Below are the code and all the weights of a small trained network. Each question names an input and a class and asks about switching units off, where a switched-off unit gives its printed mean instead of its output.

import numpy as np


def w(rows, s, z=0):
    codes = np.array(rows[::2]) - 128.0
    scale = np.full(codes.shape[1], s)
    scale[-1] = z or s
    return codes * scale


def norm(h):
    return h / np.sqrt((h * h).mean(-1, keepdims=True) + 1e-5)


def f(y):
    return y / 2 * (1 + np.tanh(0.7978845608 * (y + 0.044715 * y**3)))


def log_softmax(a):
    a = a - a.max(-1, keepdims=True)
    return a - np.log(np.exp(a).sum(-1, keepdims=True))


def net(x, mask):
    res = np.array(x, float).reshape(1, 7) / 4 @ E
    u = 0
    for l in range(2):
        y = f(norm(res) @ A[l][:, :-1].T + A[l][:, -1])
        res = res + np.where(mask[u : u + 4], y, B[l][:, -1]) @ B[l][:, :-1]
        u += 4
    return log_softmax(norm(res)[-1] @ U[:, :-1].T + U[:, -1])


A, B = {}, {}
E = w([
[139,118,133,120,126,129,135,114],'x0',
[197,39,127,164,248,30,130,153],'x1',
[84,141,47,30,217,127,2,13],'x2',
[81,70,98,116,62,51,97,149],'x3',
[147,148,86,145,120,128,113,150],'x4',
[146,206,183,170,113,77,90,72],'x5',
[162,115,109,118,115,128,136,105],'x6',
],0.0065)
A[0] = w([
[178,190,192,218,85,41,81,25,14],'0.n0',
[217,127,209,152,198,250,106,144,152],'0.n1',
[112,254,166,171,113,27,136,69,3],'0.n2',
[141,17,150,125,39,56,35,176,93],'0.n3',
],0.0059,0.0039)
B[0] = w([
[96,69,100,249,131,197,166,133,219],'0.n0',
[115,230,93,62,124,54,195,143,251],'0.n1',
[42,61,83,207,112,194,139,131,182],'0.n2',
[139,254,128,78,157,92,251,112,225],'0.n3',
],0.0087,0.0028)
A[1] = w([
[232,101,254,167,35,157,147,236,111],'1.n0',
[68,75,87,120,36,39,136,121,45],'1.n1',
[98,42,52,44,153,223,215,214,3],'1.n2',
[104,163,153,87,4,227,91,127,27],'1.n3',
],0.0075,0.0044)
B[1] = w([
[111,109,92,62,118,144,43,85,253],'1.n0',
[131,224,78,129,154,162,202,92,152],'1.n1',
[105,142,152,231,123,181,114,78,179],'1.n2',
[208,52,166,153,247,50,160,189,222],'1.n3',
],0.015,0.0048)
U = w([
[183,38,171,115,206,47,141,204,102],'0',
[94,112,130,19,86,134,15,100,255],'1',
[83,115,141,238,119,172,136,96,87],'2',
[106,248,124,56,131,110,232,134,48],'3',
],0.014,0.0023)

Each question gives the input, the list of numbers given to net, and the class t.
The units are the neurons (one row each of A and B). Each row of codes is followed by its name. A weight is (code - 128) times the scale printed after its matrix; where a second scale follows, it is the last column's (A, B and U).
mask holds one flag per neuron, layer by layer. A switched-off neuron (its flag False) gives its mean, the last column of its row in B, instead of its output. The means were averaged over made-up inputs and are rounded, as every weight is.
A unit's drop is (log p(t) with every unit on - log p(t) with that unit switched off) / (log p(t) with every unit on - log p(t) with every unit switched off).
The circuit of an input: a set's keep is (log p(t) with only the set's units on - log p(t) with every unit switched off) / (log p(t) with every unit on - log p(t) with every unit switched off). Starting from all 8 units, units are removed one at a time, each time the one whose removal leaves the highest keep (on an exact tie, the one counted first), for as long as the keep stays at least 0.8.
circuit, biggest first: the units of the circuit, biggest drop first
unit that matters most: the unit with the biggest drop
top k neurons in layer l: the k neurons of layer l with the biggest drops, biggest first
drop when u is switched off: that unit's drop, to one decimal
input [1,4,-4,-7,1,-2,4], class 3: circuit, biggest first => (0.n1)
input [-6,6,-8,0,-3,-2,8], class 1: circuit, biggest first => (1.n0, 1.n3)
input [0,-2,-2,6,-3,-5,5], class 3: top 3 neurons in layer 0 => (0.n3, 0.n0, 0.n2)
input [-5,-6,4,8,-1,-7,-7], class 3: top 3 neurons in layer 0 => (0.n0, 0.n2, 0.n3)
input [7,1,-6,5,1,6,-2], class 1: top 3 neurons in layer 1 => (1.n0, 1.n3, 1.n2)
input [-2,-1,3,4,6,4,-5], class 2: top 3 neurons in layer 0 => (0.n1, 0.n0, 0.n2)
input [-4,3,-3,-8,-7,-7,1], class 3: top 2 neurons in layer 0 => (0.n1, 0.n0)
input [-6,-3,-7,-7,1,1,1], class 1: top 2 neurons in layer 1 => (1.n0, 1.n1)
input [-8,-4,5,7,-6,-5,-7], class 3: top 2 neurons in layer 1 => (1.n1, 1.n0)
input [-1,6,6,5,4,-8,-6], class 2: top 2 neurons in layer 1 => (1.n2, 1.n3)
input [4,-3,7,8,4,-8,-2], class 2: top 2 neurons in layer 1 => (1.n2, 1.n0)
input [-8,-2,2,7,5,-6,-2], class 3: top 2 neurons in layer 0 => (0.n3, 0.n0)
input [-1,2,-6,-6,7,6,-7], class 1: top 2 neurons in layer 1 => (1.n0, 1.n3)
input [1,-1,0,5,-2,-3,5], class 3: unit that matters most => 0.n3
input [7,-3,-7,8,-1,-8,-5], class 2: top 2 neurons in layer 1 => (1.n2, 1.n1)
input [4,-8,6,-4,7,-3,8], class 0: top 2 neurons in layer 1 => (1.n3, 1.n0)
input [-3,4,5,-2,0,-8,-4], class 2: drop when 1.n2 is switched off => 0.9
input [-8,-3,-6,4,2,5,-1], class 1: drop when 1.n0 is switched off => 1.3
input [3,2,-4,-6,7,-3,-7], class 3: drop when 1.n3 is switched off => 0.4
input [-2,2,2,4,-4,-6,-3], class 2: circuit, biggest first => (1.n2)
